Below is a small trained network, with its code and all its weights. Each question gives an input and a target symbol and asks what happens when units are switched off, that is, made to give their printed mean instead of their output.

import numpy as np


def w(rows, s, z=0):
    codes = np.array(rows[::2]) - 128.0
    scale = np.full(codes.shape[1], s)
    scale[-1] = z or s
    return codes * scale


def f(y):
    return np.maximum(y, 0)


def softmax(a):
    e = np.exp(a - a.max(-1, keepdims=True))
    return e / e.sum(-1, keepdims=True)


def log_softmax(a):
    a = a - a.max(-1, keepdims=True)
    return a - np.log(np.exp(a).sum(-1, keepdims=True))


def net(x, mask):
    ids = ['αβγδεζηθλξπστφψω'.index(c) for c in x.split()]
    T = len(ids)
    res = E[ids] + P[:T]
    r = res
    for j in range(3):
        rows = slice(2 * j, 2 * j + 2)
        q, k, v = (r @ M[0][rows].T for M in (Q, K, V))
        z = softmax(np.where(np.tri(T) > 0, q @ k.T / 2**0.5, -1e9)) @ v
        o = O[0][rows]
        res = res + np.where(mask[j], z, o[:, -1]) @ o[:, :-1]
    y = f(res @ A[0][:, :-1].T + A[0][:, -1])
    res = res + np.where(mask[3:27], y, B[0][:, -1]) @ B[0][:, :-1]
    return log_softmax(res[-1] @ U[:, :-1].T + U[:, -1])


Q, K, V, O, A, B = {}, {}, {}, {}, {}, {}
E = w([
[156,164,116],'α',
[155,160,120],'β',
[163,118,95],'γ',
[162,119,95],'δ',
[161,89,166],'ε',
[170,123,98],'ζ',
[163,120,95],'η',
[154,151,122],'θ',
[147,147,120],'λ',
[141,143,116],'ξ',
[117,125,105],'π',
[154,208,53],'σ',
[140,169,31],'τ',
[119,223,201],'φ',
[133,252,100],'ψ',
[11,175,147],'ω',
],0.028)
P = w([
[246,253,35],'0',
[205,237,27],'1',
[167,219,26],'2',
[164,206,35],'3',
[149,188,35],'4',
[158,182,54],'5',
[149,176,67],'6',
[151,174,81],'7',
[139,166,99],'8',
[135,159,113],'9',
[141,157,120],'10',
[180,186,94],'11',
],0.0061)
Q[0] = w([
[146,136,165],'head 0',
[125,144,141],'head 0',
[7,50,253],'head 1',
[110,114,130],'head 1',
[150,121,104],'head 2',
[103,173,124],'head 2',
],0.027)
K[0] = w([
[225,97,198],'head 0',
[126,71,119],'head 0',
[136,247,4],'head 1',
[140,153,94],'head 1',
[124,71,29],'head 2',
[5,244,61],'head 2',
],0.012)
V[0] = w([
[49,104,174],'head 0',
[90,207,82],'head 0',
[254,90,130],'head 1',
[177,33,78],'head 1',
[98,65,65],'head 2',
[78,220,52],'head 2',
],0.0083)
O[0] = w([
[102,120,183,71],'head 0',
[135,46,96,215],'head 0',
[250,157,75,147],'head 1',
[199,154,207,104],'head 1',
[148,3,50,112],'head 2',
[95,226,58,250],'head 2',
],0.007,0.013)
A[0] = w([
[113,89,62,153],'neuron 0',
[158,146,134,87],'neuron 1',
[115,57,123,107],'neuron 2',
[132,162,162,139],'neuron 3',
[152,130,189,98],'neuron 4',
[198,5,113,102],'neuron 5',
[169,100,183,92],'neuron 6',
[123,154,176,78],'neuron 7',
[162,151,79,90],'neuron 8',
[106,81,63,130],'neuron 9',
[90,111,118,153],'neuron 10',
[162,110,76,181],'neuron 11',
[95,120,98,98],'neuron 12',
[97,119,108,132],'neuron 13',
[173,126,117,182],'neuron 14',
[114,142,114,73],'neuron 15',
[155,112,151,253],'neuron 16',
[72,152,95,63],'neuron 17',
[122,169,120,133],'neuron 18',
[167,94,184,97],'neuron 19',
[114,127,94,62],'neuron 20',
[204,150,135,197],'neuron 21',
[83,56,107,167],'neuron 22',
[131,112,142,76],'neuron 23',
],0.015,0.012)
B[0] = w([
[76,144,185,218],'neuron 0',
[121,177,90,149],'neuron 1',
[207,79,34,135],'neuron 2',
[84,149,60,151],'neuron 3',
[138,128,114,133],'neuron 4',
[236,242,87,174],'neuron 5',
[128,179,99,133],'neuron 6',
[164,99,197,136],'neuron 7',
[199,119,253,237],'neuron 8',
[68,180,182,198],'neuron 9',
[128,174,98,156],'neuron 10',
[49,146,177,250],'neuron 11',
[170,113,97,162],'neuron 12',
[187,142,73,160],'neuron 13',
[130,81,186,206],'neuron 14',
[143,89,164,147],'neuron 15',
[16,29,95,169],'neuron 16',
[236,47,121,196],'neuron 17',
[108,67,151,204],'neuron 18',
[146,187,105,134],'neuron 19',
[165,140,161,153],'neuron 20',
[108,32,60,239],'neuron 21',
[188,153,117,157],'neuron 22',
[122,149,139,128],'neuron 23',
],0.0065,0.019)
U = w([
[132,132,118,78],'α',
[125,129,113,93],'β',
[158,125,123,71],'γ',
[157,130,122,79],'δ',
[192,124,44,1],'ε',
[175,99,123,101],'ζ',
[150,113,123,105],'η',
[105,91,112,159],'θ',
[91,95,118,180],'λ',
[77,94,121,181],'ξ',
[11,91,133,194],'π',
[174,164,167,124],'σ',
[103,154,197,138],'τ',
[106,242,138,155],'φ',
[201,205,127,115],'ψ',
[70,153,11,200],'ω',
],0.011,0.0057)

Each question gives the input, a string of symbols that net reads in full, and the target symbol t.
The units are the heads (2 rows each of Q, K, V and O) and the neurons (one row each of A and B). Each row of codes is followed by its name. A weight is (code - 128) times the scale printed after its matrix; where a second scale follows, it is the last column's (O, A, B and U).
mask holds one flag per unit, heads first, then neurons. A switched-off unit (its flag False) gives its mean, the last column of its rows in O or B, instead of its output. The means were averaged over made-up inputs and are rounded, as every weight is.
A unit's drop is (log p(t) with every unit on - log p(t) with that unit switched off) / (log p(t) with every unit on - log p(t) with every unit switched off).
The circuit of an input: a set's keep is (log p(t) with only the set's units on - log p(t) with every unit switched off) / (log p(t) with every unit on - log p(t) with every unit switched off). Starting from the 12 units with the biggest drops (on a tie, the unit counted first), units are removed one at a time, each time the one whose removal leaves the highest keep (on an exact tie, the one counted first), for as long as the keep stays at least 0.8.
circuit, biggest first: the units of the circuit, biggest drop first
unit that matters most: the unit with the biggest drop
k most important neurons: the k neurons with the biggest drops, biggest first
drop of u: that unit's drop, to one decimal
input τ φ γ, target φ: circuit, biggest first	(neuron 9; head 1; neuron 21; neuron 16)
input π ω ζ λ σ θ ε, target ε: circuit, biggest first	(head 2; neuron 5; neuron 8; neuron 2)
input ξ λ λ β ω ξ ω α, target ω: circuit, biggest first	(head 1; neuron 8; neuron 11)
input ξ ζ φ ζ τ η ω ζ, target ω: circuit, biggest first	(head 1; neuron 8; neuron 14)
input λ δ β ζ ω δ, target ω: circuit, biggest first	(neuron 8; head 1; neuron 14)
input τ β τ ζ β τ ζ η φ θ, target φ: circuit, biggest first	(neuron 21; head 1; neuron 16)
input π ω γ, target ω: 3 most important neurons	(neuron 8; neuron 2; neuron 14)
input τ π θ τ β γ α ξ η ω γ, target ω: unit that matters most	head 1
input α ψ φ ξ ψ ω τ ξ, target ω: circuit, biggest first	(head 1; neuron 8)
input η ζ θ θ ω α ψ, target ω: 3 most important neurons	(neuron 8; neuron 14; neuron 10)
input τ ζ τ φ λ, target φ: 4 most important neurons	(neuron 21; neuron 9; neuron 0; neuron 16)
input ω β φ ξ ω τ φ η, target φ: circuit, biggest first	(neuron 21; neuron 9; head 1; neuron 16)
input θ ζ γ α ζ θ γ π, target π: 3 most important neurons	(neuron 5; neuron 17; neuron 8)
input γ ω λ, target ω: circuit, biggest first	(head 1; neuron 8; neuron 14)
input η θ β π θ, target π: 2 most important neurons	(neuron 5; neuron 17)
input β δ ψ, target ψ: 2 most important neurons	(neuron 8; neuron 16)
input ω φ δ, target ω: circuit, biggest first	(head 1)
input ζ φ τ, target φ: 2 most important neurons	(neuron 9; neuron 0)
input π δ ω ξ ξ ζ β σ φ γ, target φ: 2 most important neurons	(neuron 21; neuron 9)
input π ζ ζ γ π α τ φ τ, target φ: 3 most important neurons	(neuron 9; neuron 0; neuron 21)
input π β δ σ σ η φ β δ, target φ: most important neuron	(neuron 5)
input γ γ ω φ φ β η ω ζ π, target ω: 3 most important neurons	(neuron 8; neuron 14; neuron 11)
input σ ω ζ φ, target ω: drop of head 1	0.3
input φ ξ ω λ γ ζ ω ζ ζ, target ω: drop of head 2	0.4
input β η σ, target σ: drop of neuron 16	0.1
